Facts:
ε:
betren > vokol > dedrom > flope > koples
bolem > flavibol > plakla
brustun > nusur > skeflisi > vazal > ruvi
dibik > sekli > kipun > lumim > flugikim
drifiskar > toton > bruge
driplas > nizem > mezel > tripi > pefleli
fabu > pluguk
gagu > vuku > truva > metolo
givor > nafik
greloflal > grunabi
gruto > plino
kagreples > trupla > suske > femar > nere > vuflu
klipan > klabru
lasal > dragris
mebo > lurir > gruplal > reten
mupeta > gitril > lubizir > skana > dutrim > stiplam
muplum > medri > gital
notrin > gularum > bostil > bragas > vedridul > teskir > stasesom > forun > sestum
pesku > briskun
plutrar > drupomak > brudol > stikik > ledro > grugros > floflapam > flibar > peple
risti > zovel > sadi > zemam > golol > pletan
skiplil > plevil > plasuk > bretra > tatrin > graklo
skomak > drini > klomun > skila > zesko > gonom
skugil > mamel > vipek > vipla > tesun > niribul > bregrun > druve > klolal
stizes > kaven > nusas
stulo > kugros > daskom > stustol
tonis > grizom
tribur > livon
tutron > fugrar
zeple > draskol > pludro > skugos > stople > zakul
zubon > savanil > plukla
[betren bolem dibik dragris fabu fugrar gagu plakla pludro risti sestum skila stizes vokol vugre zakul zeple] φ 675
[bostil briskun brudol bruge dedrom draskol drupomak gital givor grizom grugros grunabi gruto gularum kipun klolal klomun koples kugros lasal lumim lurir mebo medri muplum nere nusas pesku plukla ruvi sadi savanil sekli skomak stiplam stople toton truva vazal vipla vuflu] φ 215
[bragas flibar floflapam forun greloflal gruplal plasuk skana skeflisi suske vipek zovel] φ 967
[bregrun dutrim klabru mamel pefleli pluguk tutron vuku] φ 167
[brustun drini flavibol flope flugikim golol gonom griskave kaven klipan ledro livon mupeta nusur reten skugos stasesom stikik stustol zemam zubon] φ 68
[daskom drifiskar femar gitril kagreples plino plutrar tonis trupla zesko] φ 361
[graklo lubizir metolo nizem tribur] φ 357
[betren dedrom flope koples vokol] ρ tripi
[bolem flavibol plakla] ρ vedridul
[bostil bragas forun gularum notrin sestum stasesom teskir vedridul] ρ stinok
[bregrun druve klolal mamel niribul skugil tesun vipek vipla] ρ klofu
[bretra graklo plasuk plevil skiplil tatrin] ρ tropa
[briskun pesku] ρ druve
[brudol drupomak flibar floflapam grugros ledro peple plutrar stikik] ρ lostu
[bruge drifiskar toton] ρ dubutri
[brustun nusur ruvi skeflisi vazal] ρ bretra
[daskom kugros stulo stustol] ρ siskom
[dibik flugikim kipun lumim sekli] ρ kigas
[dragris lasal] ρ mimozos
[draskol pludro skugos stople zakul zeple] ρ driplas
[drini gonom klomun skila skomak zesko] ρ peple
[driplas mezel nizem pefleli tripi] ρ greflin
[dutrim gitril lubizir mupeta skana stiplam] ρ tatrin
[fabu pluguk] ρ tugrakem
[femar kagreples nere suske trupla vuflu] ρ tesun
[fugrar tutron] ρ niribul
[gagu metolo truva vuku] ρ teskir
[gital medri muplum] ρ plevil
[givor nafik] ρ gobam
[golol pletan risti sadi zemam zovel] ρ mima
[greloflal grunabi] ρ busos
[griskave] ρ mezel
[grizom tonis] ρ notrin
[gruplal lurir mebo reten] ρ skiplil
[gruto plino] ρ stube
[kaven nusas stizes] ρ skugil
[klabru klipan] ρ stulo
[livon tribur] ρ nafik
[plukla savanil zubon] ρ pletan
[vugre] ρ plona

Known rows:
[-15   2  10   4  18 -30   4  -1  -5 -16 -47  -4  25 -17  23  43   7 -13
  -1   4 -21  16  13  -2   5  21  29  48 -45 -29 -10   9   1  -4   7]: stasesom
[ 31  20  -4   3 -28  23   7 -14 -19  12   2   8  14  13 -11   2 -21   3
   4 -74 -12  17   0 -12  31 -21  25  -8  78  24 -20  22   1  10 -22]: vokol
[ 22 -16 -23  52 -60  -6  -4  -4  28  -9  -7 -33  -2  -3  -7  -8  14   6
  18  -8 -10 -41  16   7 -15 -21 -12 -14 -16  21  -3  -2 -24 -17   6]: brudol
[-18   8  35 -11 -11  -2  -1  15 -13   1  12  27 -30  -1  12 -15  14  16
  16 -11  33   8  -9  -5   2  27   2  -6  15  -3   7   4  -4   7   5]: plona
[ 24  -6 -26  28 -42  -3   2 -72  41  -2  -8  12  -4 -17 -31 -18 -27   9
  -3 -25  56 -46 -12   6   4 -14 -29  17  17  10  -2   2  14   1 -28]: drifiskar
[ 17  -3  -7  -2  -2   1  -5  -9  23   1  -2 -11   2  -6  -8   1  -4   6
   6  -8 -18 -23 -10   5 -14  -9  -9  10 -10   0 -13   2  -3   5  29]: toton
[-19   9  33 -12  -9  -4  -3  15 -16  -1  15  25 -28  -3   7 -15  13  14
  14  -7  32   3 -10  -3   2  28   6  -3  16  -4   6   6  -4   7   3]: dubutri
[  3 -14  32   6 -11 -45  36 -46 -10  -7 -75  28 -22   2  12  -3  -1 -17
   9 -46  54  -4  -1 -15  15  41   0  51 -22   0 -13  24   0   6 -36]: notrin
[ 30 -36 -48  72 -84  -3  -5 -46  42 -10  -3 -12  -4 -21 -25 -17  11  10
   6 -29  57 -54  14  13  -2 -24 -25   8  18  26  14   2   0 -19 -34]: plutrar
[-15  26   7   8  -5  -9  -5  15  -5 -18  50   2  34 -20   2  13 -49  21
 -31  25 -11 -26 -11 -13 -10  10  19   4 -23 -19 -33 -16 -14  -1  27]: zemam
[ 17 -24 -21  36 -45   2 -17  22  23 -10  10 -40   0 -12  -2   9  36   3
  15  -4 -18 -22  16  13 -24 -23  -6  -1 -10  14   6   0 -20 -18  33]: grugros
[-21  -1 -13  61 -48  -6 -11  25  -1 -13  16 -21  14  -3  15   4  21  12
  10  16  -8 -16  32   3  -7  -7  21 -23 -27   1 -12  -6 -25 -30  -8]: ledro
[-32 -36 -12  35  48   7 -17 -28  -7  15  21   3  19  22  25   4  -7   6
 -21  29  -7  20  11   7   9   5   4 -63 -30 -25   7 -30  12   5 -26]: gruplal
[ -3 -49 -17 -23  51  33 -25 -17  15   2  16 -20  14   9  14   0   8   6
   1  14 -56  23  -2  17  -5  -4 -17 -34 -27 -18  15 -21  20  16  44]: gital
[  8 -41 -25  17   3  11  10 -88  31  13 -18  -9   4  28  -2 -34 -33   7
  -1   0 -23 -29   1  -2  13  -5 -32 -53 -40   9 -14 -23   8  10 -27]: muplum
[ -1 -10   3  46   4 -44  14 -29   4   1 -56  11  13  -9  19  44 -10 -25
 -13  -4  19  -2   8  -2   7  14  21  38 -35 -22  -8   8  -3   2 -28]: bragas
[ 31  11 -19 -15  17  37 -25  21   4  15  11 -15  26  -3  -6  38  12   8
  12 -57 -56  33  -6   9   4 -35  26   8  65   5  -9  15  13  19  57]: koples
[-21  55   9 -50  33   1   5  61 -24   5  -2  20 -42   3 -14 -19  30 -21
   4  66  33  31  -8   4  -9  -5  -5  14   7   2  18  11   8 -14 -14]: niribul
[-32 -25 -14  35  13   5   7 -86   1   7  -8   3  22  37  19 -34 -39  13
 -12  21 -19  -4  20 -16  28   3  -3 -69 -53  -1 -23 -31   5  -3 -62]: mupeta

Rows:
No name comes twice in this set of rows, the named rows included.
[ -3  57 -11 -25 -13  -6  29  -9  -1   3 -23   6 -28  11 -26 -26 -26 -26
  -9  54  17  -9   0  -7   9 -18 -18   7   5  18  -1   3  -1 -22 -58] -> stizes
[-20  67   8 -57  29  -3  16  54 -25   7 -13  15 -46   6 -22 -22  21 -32
  -1  79  30  28  -5   6  -6 -12 -10  16  13   4  22  11   7 -22 -37] -> tesun
[ 14 -17 -20   1  -1   9 -21 -24  31  -9  15  14  -3 -31 -22  -2  12  17
   3 -16  46 -15 -13  22 -10  -4 -18  36  23  -5  12   3  21   8  30] -> daskom
[ 31 -32 -28  25 -31 -32  18 -90  45 -11 -73  11   4 -27 -17  11 -17 -13
  -5 -45  53 -43  -5   2  17   3 -23  72  -9  -1   6  19  20   7 -32] -> tonis
[-22 -16 -15  66 -39   1 -29  73 -11 -22  37 -39  11 -20  23  19  64  11
  14  25 -23  13  40  16 -21 -11  29 -21 -15  -3   9  -5 -25 -36  29] -> gonom
[-15  41  -4 -57  33  10  -3  73 -20  -9   6  -7 -17 -10 -14   8  22 -26
  -6  72 -14  40   2  10  -9 -16  -3  26  20  -5  31   1  12 -13  13] -> fugrar
[-12  19   4  49 -16 -24   3 -21   0  -2  39  16  24  -7  -7  13 -67  19
 -44  20  33 -50 -17  -7 -10   7  12  -9 -15 -15 -31 -19 -18   3 -18] -> zovel
[-16 -16  14  37 -64  -3  -9  42 -14 -12  24  -1 -32  -4  12 -13  51  14
  29  -9  36  -7  18   4  -6  16   4 -22  17  14  26   4 -25 -16   2] -> lostu
[  2  37  22 -66  22  11  27  81 -29  13  25   1   1  -1  -8   5  25 -39
 -13  42   8  16   0  -9 -16  -1 -13  27  29   6  51   6   8 -27 -13] -> bregrun
[  4  60 -21 -53  39   9  -2  44  19   6 -15 -19 -18  -9 -26  15  17 -29
   0  82 -28  16  -5  16 -16 -36 -17  19  -7  -3  19  -3   6 -15  16] -> nere
[ 23   9   2 -12 -13   3  -3  -2  25 -17  50 -14  21 -24 -22   7 -69  27
 -33   5 -15 -65 -30   0 -26   1 -10  20 -12  -8 -28 -15 -13  13  54] -> savanil
[-44 -28 -10  -1  54  22 -26 -15 -15  -5  30  -1  29  11  32   3   9  12
  -6  40 -49  45  16   3   9  10  10 -47 -36 -25   1 -26  15   2  10] -> reten
[-28 -54  12 -16  46  21  -7 -24 -22   6  23  17  -9  33  25 -40  10  11
   0  -1  -2  41   5  -3  14  27 -14 -57 -19  -9  17 -16  20  16 -15] -> bretra
[ -4 -55   7 -39  56  22  -7  29 -21   9  24 -31   1  35  22   4   8 -12
  -9   5 -69  29  -4  13 -10   9 -14 -44 -16  -6  25 -19  -4  24  37] -> graklo

Now the same objects, written a new way:
Known rows:
[ 45 -12  20  44 -24 -15  -2  18 -14  -2  34  -5  17 -22  29  -9 -14   2
  29  -7 -12 -10   3   0  -5  11  12  15  -6  12  -7  17   7  -5  33 -13
 -20]: grunabi
[-29   7 -34   7  11 -17  -5  24  27  19   7  23  -5  -4   0  14  13 -11
   0  -5 -21 -44   6  13 -17  26  13  10  -1  22   8  23  21  45  16  -6
 -21]: busos
[-41 -16 -67   6  31 -14  -7  12  24  41  -5  17   8 -21 -16  26 -15 -28
  34  -4  -9 -39  26  37 -20  27  14   0 -35  33  44  25  32  68  43  12
 -62]: druve
[ 21 -52 -20   3 -31   3 -37 -15 -21 -10  16 -13  21  -9   5  32 -22 -12
  42 -14  -7 -29  14  33 -13 -23   9 -11 -39   1  35  19 -15   1  21  25
 -24]: femar
[ 29 -36 -16  17 -21 -14 -38 -11 -14  -2  19 -25  29  -8  13  19 -24 -13
  26  -3 -22  -5  13  31  -1  -9  23   0 -31   9  17  23 -17   6  44   5
 -34]: suske
[ 28 -50 -14  12 -34  -2 -25 -21 -15 -10   1 -17  19  -3  18  26 -27 -18
  40 -21  -9 -34   8  21   3 -16  -4  11 -24  15  13  27 -38   0  25  20
 -34]: trupla
[-31 -14 -71 -11  19 -17  -8   8  34  47   3  -1  12 -21 -12  29 -11 -33
  12   1 -14 -45  12  34 -30  17  18  17 -36  24  36  25  33  63  31  16
 -51]: niribul
[ 22  38  57  68 -31 -24  51  35  -9  -9  34  32  -4 -23  19 -39  40  55
  16 -25 -17 -14   5 -30   2  44   4  -5  50 -26 -26   7  41  -4 -23 -34
  37]: lurir
[ 60  12 -10  23 -11  -8  -8  31 -25  40  -9 -16  35 -54  26  18 -15 -27
  49   0 -14 -40  48  66 -25  17  30 -17 -10  19 -15  22  41  -7  11  57
  -3]: zakul
[-25  10 -27  12   7 -14  -8  15  29  17   7  16  -8  -3   8  11   9 -13
   3  -8 -22 -46   6   7  -9  25   2  21   4  29  -2  27   9  33  20 -11
 -21]: nafik
[ 45 -27  19  39 -31 -17  10  30 -20  -6  25   3  14 -18  26  -5  -7   4
  11   1  -5  -6   4  -1  -1  16  28   8 -13  24 -15  11   3  -6  28  -4
 -27]: lasal
[ 29 -34 -19  18 -21 -13 -37  -9 -13   1  19 -20  26  -8  12  23 -21 -14
  23  -4 -23  -6  11  33  -1  -7  21   0 -32  13  16  24 -16  12  44   3
 -33]: vipek
[ 37 -39 -10  19 -20 -14 -32  17 -11  11  45 -15  27 -22  13  19 -23 -13
  37   6 -10  -6   7  25 -19 -10  32   2 -37  16  26  20  21  -3  60   2
 -40]: vipla
[ 20 -38  -3   8 -35  -5   1   2 -21 -14  -4  13   4   3  13  14  -2   0
  13 -20   0 -38   7  10   7   7   6  -1 -14  15  -3  16 -30   6  -1  14
 -18]: plutrar
[ 27  40  50  67 -27 -27  38  33 -19  -6  30  36   7 -16   7 -34  41  55
   5 -17 -21  -7  -2 -18  -6  42  13 -20  43 -32 -18   5  52   6 -23 -41
  43]: gital
[  0 -17 -21  35  -7   1 -38 -10  14 -16  12 -34   3 -14  28  28 -27 -32
  23  14 -22  -5  15  21   3   7  23  19 -32  24  -6  12 -29   4  37  20
 -38]: kaven
[-30 -22 -55 -18   9 -21 -13  21  30  23   2  17  -8   3   4  35   1 -37
  -8  -2 -16 -49   7  20  -9  15  21  25 -18  57   1  30  -4  41  46   0
 -60]: skugil
[-39 -45 -13  61  -8  13 -22 -19  18 -44  29 -31   2   3  -7  -1 -12  21
   5  33 -14  16 -14 -23 -23 -18  24  10 -49  -7  54 -19  -4  18  15 -22
 -28]: flope
[ 39  -8   8  38 -22 -21 -10  15 -16   7  31  -1  26 -15  12   1  -7   5
  18  -4 -19  -5  -1  14 -12   6  23  -1  -8  10   2  19  21   7  37 -18
 -15]: plukla

Rows:
No name comes twice in this set of rows, the named rows included.
[ 30 -14   6  30 -18 -13 -12  26 -11   5  43   5  17 -20  10  -1  -5   9
  28   1  -9 -12   5  13 -21   6  23  -5 -16   3  16  14  34   2  31  -9
 -12] -> lumim
[ 59  19  -3  22 -18 -15 -32  27 -30  22  -7  -9  35 -35  32  29  -7 -30
  38  -3 -26 -40  34  64 -13   9  31 -18  11  35 -31  29  19 -21  28  29
   2] -> pludro
[ 31 -29  13  30 -29  -8   2  15 -21 -15  15   3   7  -8  22  -1  -3   8
   8  -5 -10 -12  11   8  11  16  17   4 -18  11 -11  10 -20  -3  10   9
 -16] -> greloflal
[ -4 -28  -7  35  -6   8 -10 -38  11   4  16 -24  37 -32  12  16 -30 -15
  26  19 -14 -25  37  67   7  28  31 -12 -65   3  50   5 -17  27  12  33
 -54] -> bregrun
[-51   2 -52  17  38 -12   8  21  22  37  -8  39   0 -19 -17  16   0  -6
  36  -7  -6 -40  27  28 -20  45   5 -12 -17  24  36  22  45  73  25   1
 -40] -> peple
[-48  49   7  23  -1 -28  57  44  30   8   1  66 -36   0  -6 -16  70  39
 -28 -21 -20 -52   7 -21   1  64   8  -4  55   0 -28   6  39  38 -43 -31
  24] -> skiplil
[ 16 -22 -12  37  -6  -6   5   3 -13  16   8  -3  22 -30   4  -1 -17   8
  38  -6  -6 -10  26  27  -8  25  11 -11 -34  -9  28  11  19  31   9  20
 -21] -> floflapam
[-32   7 -51   3  19 -16   9  18  30  43   3  17   4 -19 -12  10   7 -11
   3  -3 -14 -47  10  20 -28  31  14   5 -16   8  25  17  44  63   7   5
 -23] -> pletan
[ 29 -61 -14   4 -38  -5 -15  -9 -25 -16  -3  -5  14  -2  16  27 -20 -18
  23 -17  -1 -32   9  22   7 -12  10   4 -32  24   5  20 -41   0  20  27
 -41] -> kagreples
[ 27 -27   7  28 -35   0  -7 -13 -21 -18   2   0  11  -4  20   8 -10   4
  32 -24  -9 -35   6   9   5   0 -12   1  -7  -2   2  19 -26  -2  -6  10
  -4] -> plino
[  0 -33   9  16 -22   2 -16 -26  13 -16  19 -14  18  -6  28  21 -13 -22
  -6  18 -20 -37  25  53  23  22  37   7 -47  32  15  11 -55   3  22  19
 -56] -> tutron
[-29  -1 -33  -2   5 -18   3  29  24  13   2  31 -14   3   4  15  15 -13
 -13  -4 -17 -47   3   7  -5  30  17  18   0  40  -8  19   6  38  17  -8
 -31] -> stulo
[-44  59   2  29  12 -19  41  41  26  14   6  63 -27  -1  -5 -21  58  40
 -16 -16 -21 -54   1 -13 -15  64  -3  -9  45 -11 -13   9  55  51 -43 -30
  37] -> tropa
[ 42 -41 -13  20 -23 -14 -19  15 -10  17  41 -26  32 -34  13  11 -29 -16
  34  10  -5  -5   9  26 -26  -6  34  10 -47   8  30  17  25   3  52  14
 -40] -> nere
[ 26  38  55  68 -28 -22  45  37 -10  -8  32  36  -5 -20  19 -41  35  53
  13 -21 -15 -15   1 -28   2  45   2  -3  46 -21 -28   6  40  -1 -25 -36
  40] -> medri

Now the same objects, written a new way:
Known rows:
[ -2 -42 -34  27  36   9 -66 -66  10  11 -64  10 -12  -7]: vuflu
[-20 -71 -76  21 -21  15  48 -39 -11   1 -16 -33   3  32]: skugil
[ 15 -20 -24 -16  -7 -63  -4  -7  -1 -10 -31 -25 -11  -7]: gruto
[-12  28  27  76  17   8  54   3 -38  18  12 -78 -17  16]: pludro
[-34 -21  53  -4   3  27 -20   6 -25  42  11   7 -11  -9]: floflapam
[ 20  -4  30   7 -33   8  52  15 -47  16   2  -6  49  40]: vuku
[-21 -60   2  -6  22  52 -28 -51 -60  -6   3 -36  -9  31]: suske
[-32 -41  65 -14   4 -30  36 -11  -5 -47  49  -4 -35  23]: nusur
[-23 -37  55 -20   8  -6  28  10 -58 -17   8 -21   3 -13]: drini
[ -6   5  16 -26 -22   6  49  32 -25   1   3 -27  56  31]: bolem
[-14   3  20  33   4  25  40   4 -13   2   6 -30  16  38]: vugre
[ 22 -49 -38  -2  20 -10 -16 -44 -19 -22 -58 -16 -18   7]: briskun
[ 15 -13   6 -10 -31 -14  49   8 -44  28  33 -10  54  25]: tonis
[ -8  14   7  42  28  -2  86  17 -14  16  28 -87  -7   6]: zeple
[-40 -47 -62  55 -17  56  14 -38  -6  34 -24  24 -20  18]: druve
[ 14 -23 -29 -18  -7 -64  -1 -13   2  -9 -32 -25 -11  -5]: givor
[-28 -43 -21  40 -46 -19  54  -3 -16  17 -18 -16  -8  26]: busos
[-30 -41  -7  44 -48 -33  51 -18  16   1  14   2 -27  47]: tropa
[-31 -24 -12  79 -39 -28  62 -11 -38  31 -16 -53 -35  12]: mezel

Rows:
No name comes twice in this set of rows, the named rows included.
[ -4  -6  46  63  -5 -10  12 -24  40  11  59  12  -5  67] -> dutrim
[-27 -16  53  13  -3 -36  20 -37 -21 -18  69   4 -20  51] -> lubizir
[-41 -34   9  33 -66 -10  32   7 -10  48 -45  23  25  17] -> teskir
[  0 -13  20  29  -9 -76 -51 -18  30 -26   3  15 -45  31] -> vazal
[ -5 -18  30  32  -2 -76 -45 -29  50 -10  -5  24 -40  21] -> ruvi
[  1  -5  19  21   2 -43 -47 -12  10  28 -50  12  -8 -19] -> grugros
[ 20 -10  -1  37  18 -69  25  -2 -23  10 -42 -59 -53 -29] -> draskol
[-27 -38  -8  24 -63 -20  45   9 -26  22 -30  -1  14  24] -> stinok
[-25  32  18  18 -12  59   9  35 -15  29  -1  30  18  12] -> sestum
[-45 -37  62  14  15  -2 -18   3 -30   8   5  -6   8 -10] -> ledro
[-39 -61 -42  62 -17  37  14 -48   3  33 -38   3  -1  26] -> niribul
[  5 -12  40  56  -2   2   4 -10 -30  44  25   1  33  21] -> zesko
[ 16 -46 -63 -18  21 -23 -27 -46  -6 -21 -40 -26  -9   3] -> pesku

